In the rows, 128 means zero.
Each name stands for a flat space through zero: a line, a plane or more. A row that begins with a name and a colon came from that space; any other row is followed by the name of the space it lies nearest, among the names in its block.
q619q314: [156 138 120 117 157 161 140 114 136 144  82  87 120 112 105  82 134 149
 116 116]
q436q262: [111  85  99  94 154 130 149 140 116 144  98 144 121 100 145 110 139  72
 136 146]
q143q419: [119 146 149 151 125 169 123 150 113 167 172 149  97 113 109 137 161  96
 170 169]
q143q419: [134 131 111 113 124 102 141 112 140 130 120 136 106 141  89 136 104 103
 149  94]
q548q175: [136 115 101 153 149 161 134 175 114 118 146 135 145 134 148 127 157 114
  97 110]
q619q314: [107 138 112 132 125 132  92 132 147 123 148 132 115 129 143 149 127 136
 120 108]
q548q175: [144 154 130 106 124 139 125 148 115 151 126 151 116 129 141 112 146 151
 125 160]
q548q175: [165  82  82 160 149 130 162 126 139 109 113 145 127 144 102 140 126 143
 108  68]
q548q175: [ 88  92  76 109 171 165 123  94 155 152 125  73 121 109 133 111 167 132
 133 113]
q143q419: [149 114  73 142 152 182 126 117 145 146 175 139 101 111 102 150 191 152
 160 131]
q436q262: [127  76  86  71 127  73 137  67 131  99 112 127 171 158 166 154 127 191
 112 179]
q548q175: [144 136 146 149 112 107 134  94 149 123 108 120 111 158  78 140  86 157
 133 117]
q436q262: [186 108  82 107 136 107 138 137  95 122 126 201 133 156 162 161 134 169
  88  96]
q436q262: [ 79 106 123 146 153 144  92 138 131 166  98 141  74 127 140 146  88  72
 102  74]
q548q175: [118 130 137 120 146 137  69  84 135 144  93 118  92 103 142 155  86 127
 111  99]
q436q262: [ 91 147 150 163  99 122  88 100 172 142 150 129  83 143 101 161 101 164
 148 114]
q619q314: [138  75 102  99 128  68 132  69 123  84 126 141 159 114 147 177 103 118
 136  86]
q143q419: [ 90 141 139 113 116 104  85 109 139 124 122 114 123 155 145 154  89 128
 112 150]
q436q262: [152 131 135 129  93  79 157 124 136  99 136 156 143 145 111 134 115 156
 143 116]
q436q262: [100  43  64 106 203 184  90  55 139 139 113  85 118  52 155 161 160  94
 139 132]
q619q314: [ 74 149 196 140 101 115  96 101 111 148 161 103 135 154 138 158 106 117
 143 184]
q436q262: [150  93  96 110 115  88 112  65 136 122 142 176 133 150 169 182 136 252
 112 118]
q436q262: [108  65  92 124 152 120 121  66 141 107 138 100 152 105 146 163 137 132
 134  95]
q619q314: [112  93 135 114 128  90 118  57 132 113 119 108 141 116 131 162  96 124
 142 105]
q436q262: [112 135 165 140 125 148 106 119 144 154  89 121 101 103 139 102 117 172
 119 154]
q143q419: [128 100 128 120 133 110  97  99 129 111  96 140 131 110 166 153  98 150
 100 119]
q548q175: [119 111 110 132 125 117 136 122 147 112 136 127 131 121 121 132 131 126
 140 108]
q548q175: [150 109 142 132 125 121 161 130 109 139 104 152 131 145 121 120 125 147
 124 173]
q548q175: [140 206 204 136 109 135 115 119 113 151 121  82 128 146 103  99 103 147
 123 126]
q619q314: [125 139 100 125 118 113 103 146 122 132 163 175 115 167 153 170 128 145
 107 100]
q143q419: [175  99  98 194 136 148 147 142 168  97  98 148 108 140  83 133 113 178
 101  92]
q436q262: [152 139 113 103 107  74 126 128 118 113 118 173 128 194 133 163  86 152
  98 132]
q619q314: [111 117 118 164 143 166 118 102 163 145 135  91 107 128 100 128 143 164
 134 117]
q143q419: [102 148 126 133 136 166 128 185 122 143 154 119 126 113 136  99 164  77
 137 145]
q619q314: [175 127 104 103 106  90 191 117 121  85 175 127 189 140 108 120 174 157
 166 136]
q436q262: [130 173 152 146 108 137 156 190 118 132 155 126 140 152 112  90 149 114
 131 135]
q619q314: [189  98  66 119 114  82 209 141 117 109 167 197 149 167 107 138 168 166
 145  70]
q143q419: [ 80 119 150 128 118 122 110 149 116 121 149 128 147 110 171 134 132  87
 131 157]
q548q175: [182 153 121 170 105 135 177 212 121 112 152 180 139 168 111 102 159 168
 109 125]
q143q419: [144 163 116 104 125 148 149 156  97 120 207 111 173 132 128 122 200 100
 163 174]
q619q314: [128 140 124 113 107 110 136  97 165 121 137 119 113 111  86 123 131 142
 181 140]
q548q175: [141 149 133 147 116 128 134 158 128 128 139 148 120 143 119 123 127 136
 121 104]
q143q419: [126  90 113 104 128  91 113 103 119  98 129 159 138  92 158 171 109  88
 141 108]
q548q175: [176 128 118 156 142 139 160 154 100  88 147 108 181 149 118 129 141 110
 101  95]
q619q314: [123 190 187 124 121 156 133 172 101 189 110 131  91 125 111  75 125  93
 139 154]
q619q314: [150 124 119  98 122  92 144 134 125 130  71 165 112 152 127 117  89 141
 104 135]
q143q419: [114 151 114  94 136 147 117 138  99 173 157 129 128 180 153 133 163 148
 113 195]
q143q419: [141 136 156 177 128 172 157 191 103 168 129 166 103 145 111 105 149 122
 122 167]
q548q175: [ 60 106 180 123  92  76  87  88 155 103 118 129 124  66 157 151  78  92
 167 135]
q619q314: [109 139 149 140  88 108 145 137 153 119 157 139 125 135  97 126 135 132
 176 187]
q143q419: [113 115 138 162 141 175 119 188  95 199 117 202  70 162 147 140 134 121
  97 196]
q436q262: [145 101  72 120 132 117 158 163 147 114 109 181  94 137  85 137 117  74
 147 147]
[ 85 141 168 150 119 135 113 170  98 153 149 142 122 142 151 136 118  70
 120 140] => q548q175
[ 93 121 105 102 141 142  74  80 148 133 152  99 126 106 162 156 148 156
 134 140] => q143q419
[134 119 105 153 135 150 149 174 126 130 161 159 119  95 128 117 166  94
 145  62] => q619q314
[131 119 139 151 118 121 162 156 125 108 133 126 155 136 125 108 136 126
 124 127] => q143q419
[103 155 186 151  93 112 136 113 144 117 149  81 160 128 123 100 131 171
 145 129] => q436q262
[129 152 135 156 128 166 140 164 128 134 165 112 133 119 112 104 169 119
 144 124] => q436q262
[123  76 105 169 121 106 155 159 113 134 147 204 118 177 140 169 124 134
 106 100] => q619q314
[162 115 102 124 140 140 151 145 140 123  87 144 115 128 107 106 128 142
 117 156] => q619q314
[155 155  86 116 115 129 136 192 144  98 144 160 136 142 136 110 157 151
 114 146] => q619q314
[152 110  98 107 130 107 171 135 104 100 163 133 177 132 134 130 163 107
 142 113] => q436q262
[157  91 107 134 123 119 200 166 109 123 133 171 153 156 120 110 165 142
 133 181] => q548q175
[ 85 187 161 128 121 147 105 156 110 163 173 101 114 146 116 125 131  58
 148 130] => q436q262
[150 123 129 109 115 103 167 167 129 122  88 180 107  94 110  94 113  82
 153 130] => q619q314
[117 164 149 172 134 194 118 193 136 137 136  98 129 123 131  83 160 135
 105 160] => q143q419
[127 139 120 100 107  90 113 132 132  98 130 144 144 145 150 144 111 138
 117 152] => q619q314
[144 102  93 118 157 148 132 159 119 130 102 162 111  81 147 116 138  84
 119  88] => q143q419
[115 129 135  95 169 174 131  76 116 159 109  25 159 119 129  85 164 146
 126 185] => q548q175
[118 105 128 126 123 105  97  94 137 115 117 144 119 123 144 170  94 135
 122 128] => q143q419
[154 103  92 117 131  98 139 113 135  99 118 154 125 126 112 155 107 109
 134  90] => q143q419

Each name stands for a flat space through zero: a line, a plane or more. A row that begins with a name and a colon came from that space; any other row is followed by the name of the space it lies nearest, among the names in its block.
q637_q636: [110  69 158  98 184 160 127 173 113 122 123 138 127 140 144 131  59 147
  94 121]
q215_q673: [135  96 118 150 154 137 132 107 113 121 115 136 123 143 136 127 134 151
 153 133]
q215_q673: [126 169 147 136 134 117 148 155 145 141 149 138 167  94 124 146  73 111
 100 143]
q752_q390: [ 89 113 169  73 110 146  90 177 108 139 128 122  83 160 106 107 115 115
  63 107]
q785_q884: [174 104 128 113  77 178 190 135 124 154  67 148 161  96 148 117 110 120
 119 166]
q637_q636: [118 124 146 136 131 142 132 140 111 139 105 141 132 123 114 116 134 131
 144 123]
q785_q884: [148 129 119  90 113 148 140  72 118 125 147 135 117 134 154 143 119  91
 111 136]
q752_q390: [117 159 113 135  87 118 126  90 116 155 133 108  62 178  93  95 173 170
  95 120]
q637_q636: [125 183 108 133 132  79 145 144 165 117 153 106 150 112 121 136 120 119
 152 138]
q637_q636: [102  77 141  90 168 123  69 134 103  84 156 134  97 162 141 146 133  81
 133 111]
q785_q884: [116  56 128  69 184 185  86 103 148 116 111  95 116 146 156 119  77 146
 136 132]
q785_q884: [104 106 128  97 158 154  80 114 140 126 123  91 108 153 140 116 120 149
 154 102]
q637_q636: [112 163 130 102  94 128 119 100 120 135 108 119 112 143  98 105 159  69
 178 158]
q637_q636: [122 122 133 116 115 159 112  92 123 147 110 119 104 142 115 106 138 139
 121 131]
q637_q636: [125 151 135 104 138 117 170 170 129 125 130 132 155 125 139 138  75  95
 143 152]
q785_q884: [116 147 143 189 135 129 139 146 143 160 100 130 147  86  82  99 157 209
 127  98]
q215_q673: [126  90 120 135 135 116  82 133 123 100 124 126 119 154 134 136 138  96
 152 158]
q752_q390: [110 161 100 114 154 110 180  79 122 127 124 109  94 163  99  97 148 152
 187 138]
q215_q673: [195  98  84 125  73 142 197 128 121 134  96 131 133 153 184 136 107 134
 114 181]
q215_q673: [141 133 113 123  56 115  89 172 149 138 110  95 120 165 139 125 113  96
 109 186]
q215_q673: [138 181 118 138  87  95 152 165 148 144 140 114 140 136 128 134  92 116
 100 167]
q215_q673: [172 144  96 229 110 130 164 114 125 163  97 132 160 135 158 134 126 199
 166 144]
q215_q673: [120 139 162 141 124 148 108 145 150 156 123 134 158  90 104 127  80 126
  77 154]
q752_q390: [144 161 111 140 104 126 162 103 125 141 118 126 133 126 132 122 152 134
 160 125]
q637_q636: [ 79 104 141 117 164 102  81 138  88  96 139 132  75 184  98 116 168 102
 164 114]
q785_q884: [119 177 106 155 101  54 148  85  92  99 156 156  87 141  74 121 247  82
 171 123]
q785_q884: [156 164 126 160  78 134 151 146 148 162 114 127 163  93 137 131 122 150
 105 126]
q215_q673: [115 132  82 131 156  89 144  81 128 104 141 101  74 173 107 104 189 177
 173 112]
q785_q884: [116 123 162 153 142 123 134 179  99 130 124 164 148 120 118 138 107 110
 122 131]
q785_q884: [124  84 139 100 169 190 118 113 144 139  94 112 143 112 143 113  89 161
 146 119]
q215_q673: [149 134 143 164 103 155 119 139 120 151 110 146 168  96 155 143 132 129
 140 102]
q752_q390: [ 87 193 155  86 109  98 162 219 138 145 118 109 131 133  88 101  95 102
 132 139]
q637_q636: [142 146 123 123  97 132 127 104 130 131 124 131 139 113 133 133 147  92
 144 136]
q215_q673: [133 141 127 120  70 112  95 117 142 123 134 127 115 100  99 121 198  99
  98 118]
q637_q636: [130  68 141 109 174 155 148  88  77 119 164 168  82 165 143 143  91 150
  41 118]
q752_q390: [ 84 197 129  77 137 106 143 143 150 136 139  84 111 146 100 102 113 120
 165 118]
q752_q390: [ 96 183 120 131 110 108  91 124 154 140 119  83 113 130  93  97 190 146
 186  91]
q637_q636: [107  73 197 119 170 222  93 134  93 155  88 162 155  89 138 123 104 141
 132  67]
q637_q636: [139  93 135 127  97 142 106 164 132 123  83 132 148 109 129 120 148 100
 150 150]
q752_q390: [121 173 101 132 111  91 130 115 149 136 155  94  96 169 113 119 120 147
 106 153]
q752_q390: [133 115 108  98 127 126  97  99 134 104 145 110 113 146 155 140 145  99
 151 120]
q752_q390: [144 119 122 131 129 120 125 120 134 110 143 141 145 105 140 148 136 105
 124 129]
q215_q673: [164 136 118 176  83 114 143 144 141 143 119 142 158 116 131 142  99 117
  88 198]
q752_q390: [137  84 140  97 121 150 157 142  85 119 109 159 115 145 142 128 123  99
 117 138]
q785_q884: [111 108 114 114 117  99  90 131 113  99 128 116  82 175 112 116 181  99
 155 137]
q785_q884: [ 87 103 137  67 184 128 122 142  96 109 159 114  71 205 141 127  80 129
 114 110]
q752_q390: [185 128 134 136  39 131 192 115  80 144 148 197 116 111 139 152 149  96
   2 140]
q785_q884: [145 197 115 142  94 126 176  97 137 158 133 124 143 101 130 124 151 150
 139  97]
[126 120 141 114 100 158  98 108 111 147 126 127 102 148 134 122 136 127
  97 112] => q785_q884
[112 122 147 119 166 117 117 112  67  98 176 169 109 155 152 164 141  76
 144  81] => q637_q636
[113 113 147 110 122 131  72 147 135 111 129 127 133  99 121 131 171  98
 137  88] => q752_q390
[116 148 151  88 129 140 121 161 161 140 137 113 154 104 127 133  57 102
  87 150] => q215_q673
[ 94  99 134  95 229 110 151 123 111  87 164 139 108 153 119 136  83 127
 136 130] => q785_q884
[135 104 127  59 101 128 168 112 119 112 137 144  86 125  99 112 144  99
  50 152] => q215_q673
[126 126 135 137 192 129 206 104 127 129 143 158 139  93 100 123  93 180
  91 130] => q785_q884
[109 165 127 122 110 121  74 121 130 127 130 102 126 141 138 129 170  91
 203  93] => q637_q636
[106 101 145 106 198 140 158 128 106 111 126 148 130 129 121 125  96 127
 152 127] => q785_q884
[114 177 117 122  98  88 110 154 144 126 147 100 115 148 119 126 145 110
 138 123] => q215_q673
[ 81 191 139  73  97  92 121 158 162 145 154  84  79 153  60  91 108 124
  54 153] => q215_q673
[153  92 148 126 119 148 174 168 107 132 106 171 157 110 140 140  75 103
  83 175] => q785_q884
[123 142 127 124 100  77 100 167 117  97 155 136 123 146 131 152 149  50
 135 145] => q215_q673
[117 130 136 143 159 110 140 148 111 117 147 144 130 131 129 140 123 136
 132 106] => q637_q636
[149 138 128 139  90 164 151 130 112 174 110 124 124 163 161 127  79 158
  95 140] => q752_q390
[153  61 158 126 118 198 125 197 146 164  77 131 171 105 162 128  26 166
  50 164] => q785_q884
[162  83 115 114 111 132 146  99  88 109 152 161  99 160 164 155 126 101
  73 144] => q637_q636

Rows lie near named flat spaces through zero. A row that begins with a name and a colon came from that space; any other row is followed by the name of its block's space that it lies nearest.
q756_q684: [145 178 161 111  78 196 143 197 128 112 107  98 152 165 134 180 161 115
 121 123]
q756_q684: [135 134  95  89  83 155 163 112 154 133 128 100 144 124 119 104 114  98
 116 168]
q616_q31: [125 164 191 130 164 148  90 140  90 130 100 114 124 122 137 110 131 202
 124  78]
q409_q611: [139 141 107 103 101 167 152 119 154 120 151 106 118 114 129 131 133 107
 122 137]
q252_q518: [130 117 137 132 126 115 143 108 145 188 126 130  89  69 105 109 111 149
  98 133]
q756_q684: [110 128 104 132 157 116 112 142 132  82 128 153 119 139 175 212 168 133
 213 131]
q616_q31: [107 149 135 101 108 139 184 181 132 149  76 133 159 163 134 189 126 115
 170 165]
q756_q684: [128 101 122 147 115  81 151 143 127 163 111 177 129 119 100 127 124 106
 108 146]
q756_q684: [128 110  75  91  89  97 221 106 180 158 121 167 102  75  99  93  95  89
  80 148]
q616_q31: [115 126 110  87 121 111 161 125 140  91 102 106 144 153 141  96  84 111
 119 120]
q616_q31: [140 189 130 125 101 168 147 145 146 137 109 153 137 116 133 143 165 160
  92 115]
q616_q31: [129 182 124  74 111 152  74 153 117   7  63  88 166 165 198 132 160 174
 162  98]
q756_q684: [149 120 130 131 105 146  58 136 145  73 144  53 101 126 164 166 155 127
 141 119]
q252_q518: [120 158 114 125 137 146 109  94 120 117 122 110 183 169 141  82 115 152
 119 139]
q616_q31: [106 106 173 147 175  88 127 142  88 162 103 145 133 145 112 117  94 147
 141 115]
q252_q518: [146 103 146 160 137 144 114 148 115 144 183 152  81  96 109 185 173 102
 156 123]
q252_q518: [118  91 107 139 112  96 189 136 156 178 138 146 120 132 102 152  99  71
 119 165]
q409_q611: [122 134 169 172 173  85 151 122 113 201 117 207  97  82  91  89 113 182
  61  75]
q756_q684: [131 132 167 145 134 123 124 166 105 138 112 145 126 136 118 146 138 136
 122 106]
q409_q611: [137 126 153 131 102  97 126 160 111 134  78 140 148 139 109  95 116 132
  79 118]
q756_q684: [128 123  92 105 115 149 211  71 159 198 169 142 119  86  80  63  85  96
  83 160]
q616_q31: [132 144 186 125 154 177  56 152  95 108 128  66 102 119 158 178 161 177
 194 109]
q252_q518: [129 150 117  93  93 148 185 136 156 114 117 100 147 155 126 100  91  99
  79 119]
q616_q31: [124  97 144 147 136 133 116 162 108 138 149 119 125 153 124 198 145  90
 192 157]
q409_q611: [144 151 161 108 128 174 114 151 100  95 136 119 120 122 128 125 153 138
 137  93]
q252_q518: [117 157 160 101 137  97  98 161 109  81  37 126 136 130 165 119 128 198
 131  84]
q409_q611: [115 100 107 113 128 118 121 102 131 142 126  93 141 134 130 121 103 115
 168 180]
q409_q611: [124 132 167 188 172 150  84 127 117 159 173 102 114 149 136 174 138 149
 141 111]
q252_q518: [152 136 128 101  79 176  83 175 143  32 135  42 123 163 174 194 165  91
 161 120]
q252_q518: [128 157  90  54  98 126 154 124 158  66  75 136 114  83 161 110 138 154
 132 113]
q252_q518: [115  99 153 152 137  72 144 143 133 197  92 148 101  99 108 144 104 144
 115 138]
q616_q31: [130 135 154 126 154 139  58 105  94 127 114 104 125 101 138 101 143 191
 158 127]
q616_q31: [112 130 117  86 110 135 174 146 131 119 100 108 161 166 132 132  98  96
 153 157]
q756_q684: [141 114 105 162  97 121 126 125 147 157 149 138 141 137 111 142 142  94
 103 165]
q409_q611: [129 146 154 120 130 145 126 125 104 147 112 119 152 136 111  82 113 150
 106 123]
q616_q31: [123 103 150 127 140 149 129 143  95 142 151 102 144 162 110 141 115  90
 175 155]
q409_q611: [146 158 196 128 132 184  29 167  70  71 113  56 154 171 154 137 163 168
 158  97]
q756_q684: [114  99 128 120 171  75  85 103 111  90 109 125 105 108 152 101 110 163
 158 102]
q409_q611: [140 180 170 112 147 213  63 128  89  82 142  72 143 144 155 121 161 179
 159  95]
q756_q684: [149 105 124 187  99 135 144 135 148 201 183 153 114 118  84 164 150  78
  89 162]
q252_q518: [164 144 182 144 112 198  32 158 113  85 161  37 100 129 152 174 179 146
 140  97]
q409_q611: [100  97  73 128 139 107 222  87 159 195 165 164 141 137  96 118  77  67
 134 186]
q252_q518: [135 109 130 134 119 141 114 118 133 123 158  72 132 153 124 114 104  97
 114 135]
q409_q611: [153 144 159 135  98 169 132 153 136 140 147 102 109 119 112 136 139 118
  80 105]
[130 132 146 164 131 144 135 105 136 215 150 117 128 117  96 112 110 141
  87 149] => q252_q518
[125 132 120 110 121 126 148 125 123 127 114 139 146 132 120 101 117 123
 122 135] => q409_q611
[143 142 163 146 113 165  83 184 114  89 135  89 133 170 151 200 170 117
 153 114] => q252_q518
[138 107  89  64  72 124 184  91 162 146 115  96 121  84  97  44  75  94
  80 165] => q756_q684
[113  97 113  99 169 141  95 108 122  90 159  92  83  98 165 182 144 129
 250 146] => q756_q684
[108  79  93 110 156  58 185  73 134 163 129 178 108  84  93  44  64 114
 105 134] => q252_q518
[127 104 128 144 111  99 117 137 136 146 113 108 136 143 124 136 113 113
 118 153] => q409_q611
[141 128 138 110 112 145 113 143 124 102 127 109 110 111 133 137 145 125
 138 118] => q409_q611
[118 142 153 169 160 124 155 133 111 172 141 171 148 158 104 116 113 133
  93 106] => q409_q611
[127 154 126 102 102 132 122 125 154 126  80  89 131 114 150 118 119 167
 109 134] => q252_q518
[113 108 152 121 150 111 118 160 115  92 116  97 118 160 151 164 110 117
 169 107] => q616_q31
[118 145 153 162 170 135 121 126  98 154 140 159 149 153 119 125 131 152
 130 113] => q756_q684
[139 151 155 127 136 149 116 150 111 115 125 152 105 100 130 143 164 157
 132  91] => q252_q518
[125  89 108  97 104  55 145 140 124 115  67 165 126 101 116  98 112 115
 128 144] => q409_q611
[126 122 130  88  86 105 153 159 162 102  75  77 113 129 146 135  94 116
 104 120] => q252_q518
[107 101 111 135 149  65 141  98 133 177  97 164 122  96 117 104 100 152
 132 156] => q252_q518
[129 116 155 164 150 127 108 170  92 113 149 156 134 165 125 181 159 105
 163 113] => q252_q518
[140  96 124 140 141 131  92 135 109  91 173 138 100 117 131 165 167  99
 179 124] => q252_q518
